Below is a small trained network, with its code and all its weights. Each question gives an input and a target symbol and asks what happens when units are switched off, that is, made to give their printed mean instead of their output.

import numpy as np


def w(rows, s, z=0):
    codes = np.array(rows[::2]) - 128.0
    scale = np.full(codes.shape[1], s)
    scale[-1] = z or s
    return codes * scale


def norm(h):
    return h / np.sqrt((h * h).mean(-1, keepdims=True) + 1e-5)


def f(y):
    return np.maximum(y, 0)


def softmax(a):
    e = np.exp(a - a.max(-1, keepdims=True))
    return e / e.sum(-1, keepdims=True)


def log_softmax(a):
    a = a - a.max(-1, keepdims=True)
    return a - np.log(np.exp(a).sum(-1, keepdims=True))


def net(x, mask):
    ids = ['αβεζλμξπστφ'.index(c) for c in x.split()]
    T = len(ids)
    res = E[ids] + P[:T]
    u = 0
    for l in range(3):
        r = norm(res)
        for j in range(3):
            rows = slice(2 * j, 2 * j + 2)
            q, k, v = (r @ M[l][rows].T for M in (Q, K, V))
            z = softmax(np.where(np.tri(T) > 0, q @ k.T / 2**0.5, -1e9)) @ v
            o = O[l][rows]
            res = res + np.where(mask[u + j], z, o[:, -1]) @ o[:, :-1]
        u += 3
        y = f(norm(res) @ A[l][:, :-1].T + A[l][:, -1])
        res = res + np.where(mask[u : u + 4], y, B[l][:, -1]) @ B[l][:, :-1]
        u += 4
    return log_softmax(norm(res)[-1] @ U[:, :-1].T + U[:, -1])


Q, K, V, O, A, B = {}, {}, {}, {}, {}, {}
E = w([
[35,251,105],'α',
[218,136,222],'β',
[169,112,111],'ε',
[53,23,29],'ζ',
[97,116,161],'λ',
[65,141,32],'μ',
[147,61,176],'ξ',
[104,43,129],'π',
[93,78,155],'σ',
[93,99,59],'τ',
[85,200,73],'φ',
],0.013)
P = w([
[154,128,108],'0',
[107,254,125],'1',
[250,144,127],'2',
[83,217,192],'3',
[197,143,33],'4',
[53,94,152],'5',
[202,162,36],'6',
[87,85,220],'7',
[238,140,107],'8',
[51,129,198],'9',
[153,212,8],'10',
],0.0092)
Q[0] = w([
[191,67,196],'0.h0',
[216,202,146],'0.h0',
[74,106,194],'0.h1',
[246,76,143],'0.h1',
[43,116,187],'0.h2',
[60,114,152],'0.h2',
],0.013)
K[0] = w([
[123,141,253],'0.h0',
[165,55,123],'0.h0',
[140,174,213],'0.h1',
[151,57,127],'0.h1',
[200,142,132],'0.h2',
[169,114,125],'0.h2',
],0.014)
V[0] = w([
[99,74,92],'0.h0',
[113,255,79],'0.h0',
[34,76,58],'0.h1',
[39,232,184],'0.h1',
[84,142,242],'0.h2',
[210,39,173],'0.h2',
],0.0073)
O[0] = w([
[95,68,139,165],'0.h0',
[31,199,107,254],'0.h0',
[210,48,70,222],'0.h1',
[1,91,118,109],'0.h1',
[109,61,33,10],'0.h2',
[75,56,250,66],'0.h2',
],0.0059,0.0016)
A[0] = w([
[6,130,128,91],'0.n0',
[157,54,80,155],'0.n1',
[82,46,137,2],'0.n2',
[24,33,237,158],'0.n3',
],0.011,0.0008)
B[0] = w([
[131,63,52,231],'0.n0',
[158,172,133,188],'0.n1',
[128,124,83,171],'0.n2',
[3,191,132,254],'0.n3',
],0.014,0.0071)
Q[1] = w([
[209,200,209],'1.h0',
[192,48,131],'1.h0',
[77,137,211],'1.h1',
[86,212,219],'1.h1',
[130,192,6],'1.h2',
[82,112,177],'1.h2',
],0.011)
K[1] = w([
[246,69,131],'1.h0',
[119,118,206],'1.h0',
[110,183,69],'1.h1',
[168,188,129],'1.h1',
[204,53,139],'1.h2',
[138,202,95],'1.h2',
],0.013)
V[1] = w([
[81,145,108],'1.h0',
[170,139,81],'1.h0',
[109,193,147],'1.h1',
[168,151,69],'1.h1',
[247,100,105],'1.h2',
[154,220,157],'1.h2',
],0.015)
O[1] = w([
[210,107,168,177],'1.h0',
[70,80,72,157],'1.h0',
[148,120,45,146],'1.h1',
[98,59,51,173],'1.h1',
[200,58,221,254],'1.h2',
[254,175,59,173],'1.h2',
],0.0096,0.0081)
A[1] = w([
[8,84,155,101],'1.n0',
[68,164,90,240],'1.n1',
[163,166,117,5],'1.n2',
[107,203,103,158],'1.n3',
],0.015,0.0014)
B[1] = w([
[5,110,165,255],'1.n0',
[171,91,124,218],'1.n1',
[106,95,132,160],'1.n2',
[189,130,161,170],'1.n3',
],0.02,0.0085)
Q[2] = w([
[147,78,36],'2.h0',
[21,188,156],'2.h0',
[102,67,176],'2.h1',
[135,110,215],'2.h1',
[108,178,168],'2.h2',
[10,148,42],'2.h2',
],0.011)
K[2] = w([
[124,240,141],'2.h0',
[144,120,252],'2.h0',
[141,101,147],'2.h1',
[108,175,181],'2.h1',
[176,104,146],'2.h2',
[65,67,32],'2.h2',
],0.013)
V[2] = w([
[108,90,207],'2.h0',
[7,214,34],'2.h0',
[127,9,138],'2.h1',
[175,212,42],'2.h1',
[65,165,36],'2.h2',
[137,192,220],'2.h2',
],0.015)
O[2] = w([
[56,95,129,106],'2.h0',
[81,115,252,84],'2.h0',
[105,61,115,254],'2.h1',
[240,142,139,97],'2.h1',
[192,96,209,107],'2.h2',
[88,205,131,36],'2.h2',
],0.013,0.0059)
A[2] = w([
[147,251,91,253],'2.n0',
[156,96,197,191],'2.n1',
[75,118,56,170],'2.n2',
[85,159,146,167],'2.n3',
],0.016,0.0028)
B[2] = w([
[60,216,115,198],'2.n0',
[96,190,182,194],'2.n1',
[63,76,249,254],'2.n2',
[86,195,168,180],'2.n3',
],0.013,0.0072)
U = w([
[206,114,186,20],'α',
[188,223,116,255],'β',
[158,139,7,56],'ε',
[94,30,91,234],'ζ',
[174,140,207,40],'λ',
[213,86,107,239],'μ',
[106,217,113,135],'ξ',
[76,101,106,168],'π',
[78,138,163,90],'σ',
[183,34,20,3],'τ',
[221,118,137,178],'φ',
],0.013,0.0014)

Each question gives the input, a string of symbols that net reads in full, and the target symbol t.
The units are the heads (2 rows each of Q, K, V and O) and the neurons (one row each of A and B). Each row of codes is followed by its name. A weight is (code - 128) times the scale printed after its matrix; where a second scale follows, it is the last column's (O, A, B and U).
mask holds one flag per unit, layer by layer, with each layer's heads first. A switched-off unit (its flag False) gives its mean, the last column of its rows in O or B, instead of its output. The means were averaged over made-up inputs and are rounded, as every weight is.
A unit's drop is (log p(t) with every unit on - log p(t) with that unit switched off) / (log p(t) with every unit on - log p(t) with every unit switched off).
The circuit of an input: a set's keep is (log p(t) with only the set's units on - log p(t) with every unit switched off) / (log p(t) with every unit on - log p(t) with every unit switched off). Starting from the 12 units with the biggest drops (on a tie, the unit counted first), units are removed one at a time, each time the one whose removal leaves the highest keep (on an exact tie, the one counted first), for as long as the keep stays at least 0.8.
units of the circuit, in order: the units of the circuit, biggest drop first
top k neurons: the k neurons with the biggest drops, biggest first
heads that matter: for each layer, one digit per head in row order, 1 if its drop is at least 0.15 and else 0, layers parted by /
input τ μ φ ζ ξ ξ τ, target τ: units of the circuit, in order	[1.n0]
input ξ ε ζ ζ ε σ φ β φ α μ, target ξ: heads that matter	011 / 010 / 001
input λ σ λ α σ, target λ: top 3 neurons	[0.n3; 0.n1; 0.n0]
input τ ζ μ β β ζ λ α ξ φ φ, target τ: units of the circuit, in order	[1.n0; 0.n3]
input τ τ π, target τ: units of the circuit, in order	[0.n3; 1.n0; 2.h0]
input ξ μ τ ζ α μ ξ σ φ φ ζ, target ξ: heads that matter	111 / 111 / 001
input ξ β ε, target ξ: units of the circuit, in order	[2.h2; 0.n0]
input ξ ζ α π μ ζ σ τ ξ, target ξ: top 2 neurons	[1.n0; 0.n3]
input τ τ ε β μ, target τ: top 3 neurons	[0.n3; 1.n0; 1.n1]
input τ π α ξ μ, target τ: units of the circuit, in order	[0.n3; 1.n0]
input λ μ τ φ μ β τ, target λ: units of the circuit, in order	[1.h2; 2.h0; 0.n3; 1.n0]
input ε ξ ξ ζ μ π τ φ β τ ξ, target ε: heads that matter	011 / 000 / 001
input τ π ζ ε σ τ λ μ ε β β, target τ: units of the circuit, in order	[1.n0; 0.n3; 1.h0]
input ε μ ξ φ φ ζ φ, target ε: units of the circuit, in order	[1.n0; 0.n0; 0.n3; 2.h2]
input τ ε τ ξ α α ζ, target τ: heads that matter	010 / 001 / 000
input ξ μ β ξ β, target ξ: heads that matter	011 / 000 / 001
input ξ β μ μ σ τ α, target ξ: top 3 neurons	[1.n0; 0.n0; 2.n0]
input ξ μ τ, target ξ: top neuron	[2.n0]
input τ π α μ π, target τ: top 3 neurons	[0.n3; 1.n0; 0.n1]
input ξ β ε ζ π ε φ, target ξ: units of the circuit, in order	[0.h2; 1.n0; 1.h1]
input ξ ε φ π ξ ξ β ξ π, target ξ: heads that matter	101 / 010 / 001
input ζ μ σ α β π λ ζ β φ ε, target τ: heads that matter	011 / 100 / 000
input τ σ φ α μ β ξ λ σ, target τ: heads that matter	010 / 001 / 000
input ε ζ ε, target ε: heads that matter	011 / 001 / 001
input ξ σ τ, target ξ: heads that matter	001 / 010 / 001
input τ τ τ α β τ ξ, target τ: top 2 neurons	[0.n3; 1.n0]
input ζ ξ ε σ σ ε β ξ ξ ε α, target ζ: top 2 neurons	[0.n3; 1.n1]
input ξ α φ ξ β λ μ λ ξ, target ξ: heads that matter	111 / 010 / 001
input ξ σ σ φ ε ξ α, target ξ: top 3 neurons	[0.n3; 1.n0; 0.n0]
